Here is a tiny trained network, its code and every weight. The questions are about switching its units off for an input and a class, where a switched-off unit gives its printed mean instead of its output.

import numpy as np


def w(rows, s, z=0):
    codes = np.array(rows[::2]) - 128.0
    scale = np.full(codes.shape[1], s)
    scale[-1] = z or s
    return codes * scale


def norm(h):
    return h / np.sqrt((h * h).mean(-1, keepdims=True) + 1e-5)


def f(y):
    return np.maximum(y, 0)


def log_softmax(a):
    a = a - a.max(-1, keepdims=True)
    return a - np.log(np.exp(a).sum(-1, keepdims=True))


def net(x, mask):
    res = np.array(x, float).reshape(1, 4) / 4 @ E
    u = 0
    for l in range(3):
        y = f(norm(res) @ A[l][:, :-1].T + A[l][:, -1])
        res = res + np.where(mask[u : u + 7], y, B[l][:, -1]) @ B[l][:, :-1]
        u += 7
    return log_softmax(norm(res)[-1] @ U[:, :-1].T + U[:, -1])


A, B = {}, {}
E = w([
[195,121,180,213,110,117,237,140,85,138],'x0',
[128,130,131,130,145,136,130,137,128,124],'x1',
[83,85,2,210,167,29,138,217,119,101],'x2',
[154,223,162,174,170,38,106,76,156,162],'x3',
],0.0054)
A[0] = w([
[101,113,62,79,161,146,3,90,219,107,37],'L0N0',
[123,119,135,87,90,142,175,154,125,124,34],'L0N1',
[199,224,113,124,140,94,133,39,223,99,78],'L0N2',
[114,131,36,157,140,84,94,132,173,98,58],'L0N3',
[171,184,89,30,163,197,133,48,205,120,86],'L0N4',
[110,177,76,49,182,96,65,117,177,92,31],'L0N5',
[150,191,101,170,218,48,40,38,203,158,1],'L0N6',
],0.0063,0.0053)
B[0] = w([
[30,140,94,221,69,215,37,110,224,76,255],'L0N0',
[85,177,124,134,155,116,88,150,9,180,142],'L0N1',
[110,181,186,92,132,94,169,151,82,215,226],'L0N2',
[198,93,105,71,197,112,113,38,115,80,224],'L0N3',
[211,61,109,110,165,115,50,101,110,135,248],'L0N4',
[43,81,141,191,89,159,74,147,240,157,212],'L0N5',
[35,187,226,87,138,32,193,209,105,254,240],'L0N6',
],0.0066,0.0046)
A[1] = w([
[55,42,56,7,77,254,139,207,123,127,50],'L1N0',
[151,105,252,77,84,197,125,63,181,208,134],'L1N1',
[187,135,147,142,119,145,230,80,70,157,76],'L1N2',
[72,130,56,142,197,57,167,125,193,151,91],'L1N3',
[154,152,133,219,62,156,225,147,139,121,2],'L1N4',
[206,137,161,210,162,103,232,145,110,133,128],'L1N5',
[67,83,36,142,157,74,159,197,157,127,141],'L1N6',
],0.0068,0.0044)
B[1] = w([
[127,236,255,164,63,48,208,177,82,218,230],'L1N0',
[147,80,82,85,207,96,136,66,98,41,254],'L1N1',
[60,102,130,158,119,132,32,163,176,118,190],'L1N2',
[192,125,143,51,143,139,84,68,69,145,203],'L1N3',
[90,151,107,210,117,177,48,149,214,122,162],'L1N4',
[28,118,65,120,124,136,48,147,178,154,224],'L1N5',
[209,76,151,90,152,152,126,12,90,97,239],'L1N6',
],0.0076,0.0074)
A[2] = w([
[40,109,68,126,150,192,88,144,195,139,58],'L2N0',
[254,124,53,103,147,146,113,83,119,31,100],'L2N1',
[52,103,99,164,82,186,58,142,172,125,92],'L2N2',
[61,141,177,176,103,112,86,109,137,151,217],'L2N3',
[117,136,189,174,38,149,230,186,83,175,1],'L2N4',
[130,70,130,74,158,150,83,84,96,155,138],'L2N5',
[188,86,28,172,134,102,107,138,75,114,41],'L2N6',
],0.01,0.0057)
B[2] = w([
[130,115,91,173,14,205,93,157,231,126,197],'L2N0',
[132,107,170,50,240,59,117,54,73,148,202],'L2N1',
[105,90,65,254,52,203,115,135,217,42,215],'L2N2',
[107,162,120,154,87,159,158,194,133,158,248],'L2N3',
[61,240,205,75,186,41,194,197,41,227,165],'L2N4',
[200,91,70,137,118,165,167,137,116,62,241],'L2N5',
[170,67,169,91,124,196,145,93,138,57,158],'L2N6',
],0.01,0.012)
U = w([
[75,91,61,205,45,220,68,151,224,82,90],'0',
[214,33,85,31,198,136,164,47,43,53,12],'1',
[52,221,210,78,101,50,205,202,57,247,254],'2',
],0.014,0.0047)

Each question gives the input, the list of numbers given to net, and the class t.
The units are the neurons (one row each of A and B). Each row of codes is followed by its name. A weight is (code - 128) times the scale printed after its matrix; where a second scale follows, it is the last column's (A, B and U).
mask holds one flag per neuron, layer by layer. A switched-off neuron (its flag False) gives its mean, the last column of its row in B, instead of its output. The means were averaged over made-up inputs and are rounded, as every weight is.
A unit's drop is (log p(t) with every unit on - log p(t) with that unit switched off) / (log p(t) with every unit on - log p(t) with every unit switched off).
The circuit of an input: a set's keep is (log p(t) with only the set's units on - log p(t) with every unit switched off) / (log p(t) with every unit on - log p(t) with every unit switched off). Starting from the 12 units with the biggest drops (on a tie, the unit counted first), units are removed one at a time, each time the one whose removal leaves the highest keep (on an exact tie, the one counted first), for as long as the keep stays at least 0.8.
units of the circuit, in order: the units of the circuit, biggest drop first
k most important neurons: the k neurons with the biggest drops, biggest first
top k neurons in layer l: the k neurons of layer l with the biggest drops, biggest first
drop when u is switched off: that unit's drop, to one decimal
input [-4,6,-8,8], class 1: units of the circuit, in order	[L1N1]
input [-7,-4,-8,-7], class 1: top 4 neurons in layer 1	[L1N1; L1N5; L1N2; L1N4]
input [4,2,4,-5], class 2: 4 most important neurons	[L1N0; L1N1; L0N3; L2N4]
input [-6,-3,6,-8], class 2: 2 most important neurons	[L1N0; L1N1]
input [2,-7,-8,8], class 1: 2 most important neurons	[L1N1; L1N0]
input [5,-5,-6,-6], class 1: 3 most important neurons	[L1N1; L0N0; L2N2]
input [-5,5,-5,-6], class 2: 2 most important neurons	[L1N0; L1N5]
input [7,-1,4,8], class 2: top 2 neurons in layer 0	[L0N6; L0N0]
input [-5,7,2,6], class 2: 2 most important neurons	[L0N6; L0N2]
input [6,-3,-2,-7], class 2: 2 most important neurons	[L1N0; L2N4]
input [3,6,-6,5], class 1: 2 most important neurons	[L1N1; L1N0]
input [-4,3,6,5], class 1: 2 most important neurons	[L0N3; L1N3]
input [3,5,8,3], class 1: drop when L0N0 is switched off	0.0
input [0,4,4,-6], class 2: units of the circuit, in order	[L1N0]
input [0,1,-3,3], class 1: drop when L0N4 is switched off	0.9
input [-2,4,2,-8], class 2: drop when L1N0 is switched off	1.0
